Each row has a name. Each question is about the rows just above it.

[181 142 108 178  92  80 143 145 124 126 180  94  77 126 115 165 159 182
 158 124 175  98  86 122 175 134 102 123]  vena
[ 98 163 108 177 161  94 112 105 145  89 140 151 119 122 126 134  86 109
 182 102 173 124 166 177 100 168 125 136]  noke
[139 176  96 118 110 166 131  84 130 163  84 136 115 123  90 134 139  89
  82 139 118 113 179 101 119 133 133 149]  vukir
Count the entries of [139 176  96 118 110 166 131  84 130 163  84 136 115 123  90 134 139  89
  82 139 118 113 179 101 119 133 133 149]:
28
How many entries does [181 142 108 178  92  80 143 145 124 126 180  94] have?
12
Number of entries in [181 142 108 178  92  80 143 145 124 126 180  94  77 126 115 165 159 182
 158 124 175  98  86 122 175]:
25

[114 166 109 124 125 145 112 136 114 160 110 153  91 172  90 140 130 115] -> Nekot
[112 140  99 152 107 137 130 128 110 145 116 134 134 129 133 139 137 111] -> teno
[155 126 131 142 104 159 110 162  86 159 108 125 114 144 125 117 145 127] -> Razam
[131 140 136 141 128 138 147 130 127 118 121 122 118 142 142 129 109 157] -> mumo
[116 125 105 163 112 152 136 129 109 129 115 108 135 137 137 118 121 126] -> zul
[149 118 123 129 134 112 151 103 141 121 139 112 165  79 165  87 167  99] -> Nunaz
[150  95 156  97 174 111 152 102 168  79 156 108 138 140 113 135 115 137] -> talel
How many entries does [150  95 156  97 174 111 152 102 168  79 156 108 138 140 113 135 115 137] have?
18
Move every entry of [125] by +1 step of 1.
[126]
Count the entries of [116 125 105 163 112 152 136 129 109 129 115 108 135 137 137 118 121 126]:
18
Count the entries of [114 166 109 124 125 145 112 136 114]:
9

[124 113 142 126 174 101 132] : puni
[120 124  96 159 103 104 131] : fofug
[ 92 145 147  90 126 150 131] : Pivu
[ 98 147 121 115  94 116 104] : muv
[147 158 124 139 134 139 152] : geged
[117 119  94 126 118 119 140] : giko
[150 153 132 142 128 143 149] : damet
[109 138 106 128 145 161 135] : mef
[118  79 114 112 152 141 121] : fer
[135 102 135 133 180 156 142] : lokor
Number of entries in [117 119  94 126 118 119]:
6
Number of entries in [ 92 145 147]:
3
Shift each entry of [126 174] by +1 times 1:
[127 175]

[170 157 173  90 145] = Gil
[ 82  99  88 173 106] = Guzog
[169 142 154 113 165] = Razem
[ 82  99  88 151  86] = vivak
[ 99  81  77 148  79] = pebo
[ 99  81  77 143 147] = puvi
Shift each entry of [170 157] by -1 times 1:
[169 156]
Shift each entry of [82 99] by -1 times 1:
[81 98]
Count the entries of [170 157 173]:
3

[178  91 167 145  81 163 171 101 125 136  98 160 162 174 169 151 139 174
 171 174 135 145 174 138 111 164 144 109 139 142  92]  rik
[178  91 167 145  81 163 171 101 126 136  98 160 162 174 169 151 105 174
 171 174 135 145 174 138 111 164 144 151 139 142  92]  gal
[ 79 154  93  99 158 166  92 108 173 111  92 111  87 166 173 157  87 159
 143  79 110  85 147  78 164 140 122 149 115  88 118]  Fef
[ 79 154  93  99 158 166  92 108 173 111  92 111  87 166 173 157  87 159
 143  79 110  85 147  78 145 110 171 145 107 130 172]  ruguv
[112 126 161  84 170 166 114 130 125 138 143  92 134 160  87 154 139 131
 142 119 104  82 136 168  80  90 132 109 104 147 101]  lef
Shift each entry of [173] by -1 times 1:
[172]
How many entries does [178  91 167 145  81 163 171 101 126 136  98 160 162 174 169 151 105 174] have?
18
Count the entries of [178  91 167 145  81 163 171 101 125 136  98 160 162 174 169 151 139 174
 171 174 135 145 174 138 111 164 144 109 139 142  92]:
31
Shift each entry of [125] by -1 times 1:
[124]

[123 105 109 123 130 138  95  91] = nudo
[125 153 127 115 157 155 159 168] = loze
[113 186 120 112 175 163 150 169] = Vifub
[134 164 141 113 144 139 145 152] = zinib
[160 101 149 120 112 120 148 133] = seso
[ 91 137  85 121 164 166  93 107] = Gib
[139 130 136 117 128 131 128 125] = Suv
[134 164 141 113 144 139 103 152] = guv
[147 133 140 118 126 125 126 120] = gab
[172 130 171 114 108 110 159 145] = makit
[139] with +1 step of 1 on every entry:
[140]
Count the entries of [113 186 120 112 175 163 150]:
7
Count the entries of [125 153]:
2
Count the entries of [123 105 109 123 130 138]:
6

[174 182 100 136 109 119]  Rad
[162 166  71 121 143 144]  ronuz
[165  77 175 135 131 129]  banu
[171 113  73 116 125 131]  zal
Shift each entry of [136] by +1 times 1:
[137]
Move every entry of [162 166] by +1 step of 1.
[163 167]
[135] with -1 step of 1 on every entry:
[134]
How many entries does [162 166  71 121] have?
4
Shift each entry of [73] by -1 times 1:
[72]
Shift each entry of [113] by +1 times 1:
[114]
Number of entries in [165  77 175]:
3

[108 145 120  80 131 157 151] : revad
[115 159 111 134 102  92  95] : vedub
[115 159 111  75 116 145 131] : godan
[108 145 120  80 131 157 138] : lete
[151  93 166 166 130  85 117] : Nar
Number of entries in [115 159 111  75 116]:
5
Move every entry of [159] by +1 step of 1.
[160]
[108 145 120  80] with +1 step of 1 on every entry:
[109 146 121  81]
Count the entries of [108 145 120  80 131 157 138]:
7
Number of entries in [108 145 120]:
3

[129 115 124 145 147 120 123 147 135 139 126 121 127 134 117 176 140 127
  99  99 138 115 109 108  94 153 105 138 118 122 101] : Pem
[112 182 108 159 101 154 102  84 116 138 109 151 117  96  91  69  93 136
 155 181 143 111 102 119 108 114 141 111  96 142  82] : pefiz
[131 119 154 127 134 139 131 127 131 126 129 139 119 142 157 120 141 118
 118 119 120 118 114 119 109 126 142 125 114 149 156] : fonu
[112 107 108 159 101 154 104  84 116 138 109 151 168  96  91  69  93 136
 155 181 143 111 102 119 108 114 141 111  96 142 134] : rek
[125 151 113 142 104 125 105 129 119 135 134 127 155 126 104 104 127 126
 115 129 130 141 116 143 118 125 123 125 145 132 118] : Gogez
[128 145 108 100 124 125 112 152 124 127 146 113 125 136 130 141 153 131
 125 113 112 134 145 126 148 133 120 134 135 101 111] : fidi
[112 182 108 159 101 154 102  84 116 138 109 151 117  96  91  69  93 136
 155 181 143 111 102 119 108 114 141 111  96 142 134] : dini
[139 147 145 102 134  88 155 159 150 111 169 113  92 169 182 162 189 114
 125  71 113 164 159 132 162 116 135 134 189 117 151] : ravog
[106 120 134  93 143 145 114 131 114 137 111 131 124 110 127  84 132 119
 173 156 108 112 141 129 126 142 153 109 119 122 161] : Reru
Move every entry of [131 126] by +1 step of 1.
[132 127]
Count the entries of [131 119 154 127 134 139 131 127 131 126 129 139 119]:
13

[111 127 172  98 129 108 184 160 109 139 147 137 119 141 133 128 106 124
 145 132 101 121 156 126 135  90 115 133 126 118 138 153 124 151 139  90
 136 109 128 104 146 142 126 121 137 131 149  99 130  79 131 112 106 133
 118]  Tum
[108 118 150 121 110 112 147 131 139 172 150 107 134 105 117 141 102 132
 150 143 114  88 118 103 122 141 117 141 134 115 131 142 137 111 153 108
 128 110 106 158 108 121 114 101 134 115 130 108 132  85 109 126 116 118
 114]  Filob
[ 99 118 150 121 110 112 136 131 139 172 150 107 134 105 117 141 102 132
 150 143 114  88 118 103 122 141 117 141 134 115 131 142 137 100 153 108
 106 110 106 158 108 121 114 121  96 117 109 122 134 121 134 139 134  99
 142]  pozi
[ 91 130 170 115 105 118 147 129 139 165 155 129 119 118 119 132 103 130
 138 153 121 102 122 117 114 141 131 140 138 101 134 147 142  98 134  92
 119 100 117 171 127 137  99 107 113 109 112 120 135 108 113 139 111 104
 126]  dova
[115 113 139 120 127 115 144 145 123 161 138  93 142 103 120 146  99 133
 158 132 105  91 128 104 132 121 104 134 131 132 127 139 131 122 167 119
 105 122 106 123 106 111 130 127  94 132 120 113 128 114 153 129 144 107
 146]  Lak
[105 113 139 123 106  87 130 132 142 175 154 107 146 115 119 140 111 123
 161 134 108  80 123  88 139 126 104 151 122 118 139 138 123 114 155 113
 108 118  97 141 106 120 128 148  98 120 118 129 142 131 141 134 148 106
 152]  Samu
[ 99 118 150 121 110 112 136 131 139 172 150 107 134 105 117 141 102 132
 150 143 114  88 118 103 122 141 117 141 134 115 131 142 137 100 153 108
 106 110 106 158 108 121 114 101 134 115 130 108 132  85 109 126  97 118
 114]  Duf
[116 144 182 114 131 119 167 139 104 138 140 126 126 140 124 128 102 121
 152 151 128 122 141 135 125  95 121 127 145 115 132 145 134 136 142  92
 136 122 126 125 154 127 103 101 132 121 133 104 133  76 114 125 113 115
 122]  vufov
[124 131 166 112 136 105 169 151 101 141 139 115 138 137 127 134 103 119
 163 136 112 112 149 120 140  81 104 131 134 128 134 144 123 152 156 102
 130 129 118  97 143 120 125 123 125 133 143 102 133  81 136 117 128 121
 133]  pebop
[120 117 144 117 126  91 151 148 117 157 144 103 148 124 124 140 107 121
 168 128 103  92 139  99 147  95  95 141 124 131 137 140 118 142 165 113
 116 129 104 103 120 115 137 144 107 133 135 114 136 107 150 122 146 117
 148]  nida
Shift each entry of [131] by +1 times 1:
[132]
How many entries does [111 127 172  98 129 108 184 160 109 139 147 137 119 141 133 128 106 124
 145 132 101 121 156 126 135  90 115 133 126 118 138 153 124 151 139  90
 136 109 128 104 146 142 126 121 137 131 149  99 130  79 131 112 106 133] have?
54
Move every entry of [85] by -1 step of 1.
[84]
How many entries does [ 99 118 150 121 110 112] have?
6
How many entries does [116 144 182 114 131 119 167 139 104 138 140 126 126 140 124 128 102 121
 152 151 128 122 141 135 125  95 121 127 145 115 132 145 134 136 142  92
 136 122 126 125 154 127 103 101 132 121 133 104 133  76 114 125 113 115
 122] have?
55
Number of entries in [ 99 118 150 121 110 112 136 131 139 172 150 107 134 105 117 141 102 132
 150 143 114  88 118 103 122 141 117 141 134 115 131 142 137 100 153 108
 106 110 106 158 108 121 114 121  96 117 109 122 134 121 134 139 134  99]:
54
[106 110 106 158] with +1 step of 1 on every entry:
[107 111 107 159]

[103 129 141 111  91 137 164 147  81 152] -> Nufu
[118 138 145 156 163 101 154 106 121  96] -> zibok
[103 129 141 111  91 137 164 147  75 176] -> fuv
[ 82 103 187 127  96 127 144 136 115 113] -> fisuz
[ 83 146 105 161 116 113 111 131 140 160] -> Febiv
[132 114 115 155 101 177 174 112 115 116] -> Lupod
[129 140 158 120 144 155 111 163 106 106] -> Papiz
[103 129 141 123  91 137 164 147  75 176] -> balo
[126 119 148 159 130 165  81 103 141 120] -> nulif
Count the entries of [129 140 158]:
3
Shift each entry of [161 116 113 111] by +1 times 1:
[162 117 114 112]
Number of entries in [103]:
1
Count the entries of [126 119 148 159 130 165  81 103 141 120]:
10

[116  79 151 181  78  87 135]  buv
[124 104 165 137  96  88 133]  vuned
[125  89 159 126 100  86 136]  logek
[114  86 148 172  86  98 135]  Tuvi
[118  90 151 178  73  93 145]  nat
[119 107 147 148 105  87 135]  bub
[135  95 166 122  93  84 151]  rimu
[125  99 165 144 102  93 139]  Neb
[119  97 154 168  88  90 140]  tefa
[128  90 158 167 100  97 134]  kiged
[127  91 174 125  94  79 139]  pab
[79] with +1 step of 1 on every entry:
[80]
Number of entries in [119  97 154 168]:
4
Number of entries in [119  97 154 168  88]:
5
Count the entries of [125  89 159 126 100  86 136]:
7
Move every entry of [125] by +1 step of 1.
[126]
Number of entries in [119 107 147 148 105]:
5

[152 110 119 143 105 107 127] -> zopon
[145 118 128 127 114 126 135] -> Podap
[122 104 142 145 103 100  85] -> nupo
[119 101 141 145 100  98  83] -> fes
[145 129 128 127 114 126 135] -> pasig
[162 103 113 153  90  82 124] -> rugav
[140 130 133 116 115 122 132] -> setoz
[174 109 112 148  84  75 129] -> pon
[141 117 122 142 111 110 123] -> suzog
[133  99 122 148 116 133 110] -> mube
[151 123 123 124  98 100 134] -> Ropu
[98] with -1 step of 1 on every entry:
[97]
Move every entry of [126] by -1 step of 1.
[125]
Move every entry of [140 130 133] by +1 step of 1.
[141 131 134]
How many entries does [122 104] have?
2

